Here is a tiny trained network, its code and every weight. The questions are about switching its units off for an input and a target symbol, where a switched-off unit gives its printed mean instead of its output.

import numpy as np


def w(rows, s, z=0):
    codes = np.array(rows[::2]) - 128.0
    scale = np.full(codes.shape[1], s)
    scale[-1] = z or s
    return codes * scale


def norm(h):
    return h / np.sqrt((h * h).mean(-1, keepdims=True) + 1e-5)


def f(y):
    return np.maximum(y, 0)


def softmax(a):
    e = np.exp(a - a.max(-1, keepdims=True))
    return e / e.sum(-1, keepdims=True)


def log_softmax(a):
    a = a - a.max(-1, keepdims=True)
    return a - np.log(np.exp(a).sum(-1, keepdims=True))


def net(x, mask):
    ids = ['ΓΞαβεψ'.index(c) for c in x.split()]
    T = len(ids)
    res = E[ids] + P[:T]
    u = 0
    for l in range(2):
        q, k, v = (norm(res) @ M[l].T for M in (Q, K, V))
        z = softmax(np.where(np.tri(T) > 0, q @ k.T / 3**0.5, -1e9)) @ v
        res = res + np.where(mask[u], z, O[l][:, -1]) @ O[l][:, :-1]
        u += 1
        y = f(norm(res) @ A[l][:, :-1].T + A[l][:, -1])
        res = res + np.where(mask[u : u + 8], y, B[l][:, -1]) @ B[l][:, :-1]
        u += 8
    return log_softmax(norm(res)[-1] @ U[:, :-1].T + U[:, -1])


Q, K, V, O, A, B = {}, {}, {}, {}, {}, {}
E = w([
[76,166,131,138,133,150,150,107,141],'Γ',
[100,163,164,154,4,103,100,145,156],'Ξ',
[141,96,129,140,151,146,98,97,85],'α',
[122,101,144,182,125,180,141,220,121],'β',
[142,79,178,142,136,76,168,139,133],'ε',
[80,139,185,115,119,96,19,121,87],'ψ',
],0.03)
P = w([
[180,128,10,71,202,124,165,89,157],'0',
[107,183,215,190,119,137,129,157,193],'1',
[108,147,212,160,94,158,122,133,162],'2',
[120,144,209,125,79,170,112,122,130],'3',
[126,108,216,119,67,167,113,115,113],'4',
[107,95,215,99,59,187,113,90,94],'5',
[98,106,201,83,35,190,118,80,78],'6',
],0.013)
Q[0] = w([
[137,106,199,114,1,166,86,113,112],'0.h0',
[94,86,105,135,127,14,178,144,107],'0.h0',
[164,175,60,104,149,36,147,196,156],'0.h0',
],0.0052)
K[0] = w([
[175,44,54,51,155,3,220,98,186],'0.h0',
[163,216,92,219,176,96,70,79,162],'0.h0',
[2,148,147,135,47,252,93,90,148],'0.h0',
],0.0047)
V[0] = w([
[135,151,64,121,147,254,79,147,99],'0.h0',
[81,198,76,47,68,173,146,29,119],'0.h0',
[130,142,139,125,34,235,50,179,112],'0.h0',
],0.0065)
O[0] = w([
[208,198,194,173,129,138,91,121,254,3],'0.h0',
[136,87,105,249,161,88,109,171,140,13],'0.h0',
[155,45,93,137,55,181,81,78,145,21],'0.h0',
],0.012,0.005)
A[0] = w([
[92,148,118,71,191,113,239,104,98,1],'0.n0',
[199,86,169,105,98,117,90,74,132,48],'0.n1',
[134,77,39,132,116,223,114,70,166,58],'0.n2',
[211,149,90,188,150,254,149,207,181,24],'0.n3',
[127,167,26,85,176,154,126,122,63,108],'0.n4',
[225,102,145,147,184,187,110,73,132,113],'0.n5',
[82,128,185,80,92,79,93,57,206,80],'0.n6',
[109,106,96,101,101,74,81,110,135,84],'0.n7',
],0.011,0.0068)
B[0] = w([
[165,20,56,89,32,161,102,134,114,253],'0.n0',
[99,121,81,145,155,81,117,156,122,166],'0.n1',
[120,178,99,118,171,255,162,137,196,170],'0.n2',
[75,26,135,63,185,169,63,137,147,191],'0.n3',
[74,199,143,159,223,33,155,107,202,180],'0.n4',
[124,145,207,91,102,222,176,31,61,171],'0.n5',
[126,194,155,204,203,135,146,106,63,238],'0.n6',
[217,75,62,110,118,123,102,185,89,155],'0.n7',
],0.0099,0.0061)
Q[1] = w([
[40,156,157,76,114,103,113,68,105],'1.h0',
[222,143,2,171,88,96,139,117,165],'1.h0',
[67,109,25,57,174,104,143,200,204],'1.h0',
],0.0083)
K[1] = w([
[147,151,50,202,110,92,90,60,196],'1.h0',
[19,188,206,173,3,151,122,122,62],'1.h0',
[7,139,147,161,149,253,39,118,88],'1.h0',
],0.0061)
V[1] = w([
[167,144,68,143,81,138,96,145,80],'1.h0',
[36,199,118,122,199,137,94,234,184],'1.h0',
[121,109,107,184,79,151,254,153,220],'1.h0',
],0.0085)
O[1] = w([
[74,63,104,105,97,168,72,120,246,109],'1.h0',
[225,144,64,181,88,137,96,206,40,251],'1.h0',
[89,166,184,89,198,187,44,205,60,224],'1.h0',
],0.011,0.0012)
A[1] = w([
[129,95,44,137,198,113,120,193,214,109],'1.n0',
[144,180,94,143,77,147,245,158,226,253],'1.n1',
[166,136,148,200,96,148,67,102,152,111],'1.n2',
[100,112,169,144,144,156,204,130,70,113],'1.n3',
[137,159,93,209,78,190,111,164,195,155],'1.n4',
[155,164,114,162,238,192,124,117,141,105],'1.n5',
[167,139,94,204,185,107,34,66,159,218],'1.n6',
[89,56,92,125,246,132,121,158,182,184],'1.n7',
],0.013,0.0052)
B[1] = w([
[93,112,99,177,185,86,134,97,215,151],'1.n0',
[110,157,181,138,174,38,145,64,149,188],'1.n1',
[167,96,103,124,97,154,168,122,133,194],'1.n2',
[115,180,173,106,124,109,99,82,100,255],'1.n3',
[143,93,127,106,127,169,168,82,202,214],'1.n4',
[130,114,189,111,130,215,74,79,88,171],'1.n5',
[248,130,85,160,121,181,83,130,71,176],'1.n6',
[59,169,119,170,175,119,106,100,129,193],'1.n7',
],0.016,0.0091)
U = w([
[131,193,131,231,224,74,129,89,133,255],'Γ',
[163,98,64,188,31,66,178,116,199,118],'Ξ',
[174,89,168,82,2,183,162,59,67,56],'α',
[78,49,138,130,107,147,74,151,186,74],'β',
[73,118,135,124,100,17,169,165,75,145],'ε',
[172,92,51,243,122,83,92,174,48,79],'ψ',
],0.0071,0.0056)

Each question gives the input, a string of symbols that net reads in full, and the target symbol t.
The units are the heads (3 rows each of Q, K, V and O) and the neurons (one row each of A and B). Each row of codes is followed by its name. A weight is (code - 128) times the scale printed after its matrix; where a second scale follows, it is the last column's (O, A, B and U).
mask holds one flag per unit, layer by layer, with each layer's heads first. A switched-off unit (its flag False) gives its mean, the last column of its rows in O or B, instead of its output. The means were averaged over made-up inputs and are rounded, as every weight is.
A unit's drop is (log p(t) with every unit on - log p(t) with that unit switched off) / (log p(t) with every unit on - log p(t) with every unit switched off).
The circuit of an input: a set's keep is (log p(t) with only the set's units on - log p(t) with every unit switched off) / (log p(t) with every unit on - log p(t) with every unit switched off). Starting from the 12 units with the biggest drops (on a tie, the unit counted first), units are removed one at a time, each time the one whose removal leaves the highest keep (on an exact tie, the one counted first), for as long as the keep stays at least 0.8.
circuit, biggest first: the units of the circuit, biggest drop first
k most important neurons: the k neurons with the biggest drops, biggest first
k most important neurons of layer l: the k neurons of layer l with the biggest drops, biggest first
drop when u is switched off: that unit's drop, to one decimal
input α α ψ ψ Γ Ξ, target Γ: circuit, biggest first -> [0.h0]
input α Γ β β Ξ ε, target Γ: circuit, biggest first -> [0.h0 0.n0]
input Ξ ψ α, target β: circuit, biggest first -> [1.h0 0.h0]
input Ξ Γ α ψ ψ, target ψ: circuit, biggest first -> [0.h0 1.n6 1.n3]
input Γ Ξ Ξ ε Ξ Ξ, target ψ: circuit, biggest first -> [1.h0 0.h0]
input Γ Ξ β Ξ Γ, target ψ: circuit, biggest first -> [1.h0 0.h0]
input ψ ε Γ Ξ Ξ Ξ ε, target Ξ: circuit, biggest first -> [1.h0 0.n7]
input Ξ α β, target β: circuit, biggest first -> [0.h0 0.n3]
input Ξ α Ξ Ξ Ξ Γ, target β: circuit, biggest first -> [0.h0 1.h0]
input ψ ε ε Ξ Γ Ξ, target ε: 2 most important neurons of layer 1 -> [1.n1 1.n4]
input Ξ Ξ α ψ, target ψ: 2 most important neurons of layer 0 -> [0.n2 0.n5]
input α Ξ ψ ψ β Ξ β, target Γ: 2 most important neurons of layer 0 -> [0.n5 0.n0]
input Γ ψ ε ψ ε ε α, target ε: 2 most important neurons -> [0.n4 1.n6]
input ψ β Ξ ψ β, target Ξ: circuit, biggest first -> [1.h0]
input Ξ Ξ Ξ Γ Ξ Ξ, target β: circuit, biggest first -> [1.h0 0.h0]
input α Ξ Γ Γ ψ Ξ ε, target Γ: 2 most important neurons of layer 0 -> [0.n0 0.n6]
input Ξ Ξ Ξ, target β: drop when 0.n0 is switched off -> -0.1
input ψ β ε, target Ξ: drop when 1.h0 is switched off -> 1.2
input Ξ ψ ε, target β: drop when 0.h0 is switched off -> 0.9
input β β ε ε ε Γ α, target ε: drop when 0.h0 is switched off -> 0.3
input ε Γ Ξ, target ε: circuit, biggest first -> [0.h0]
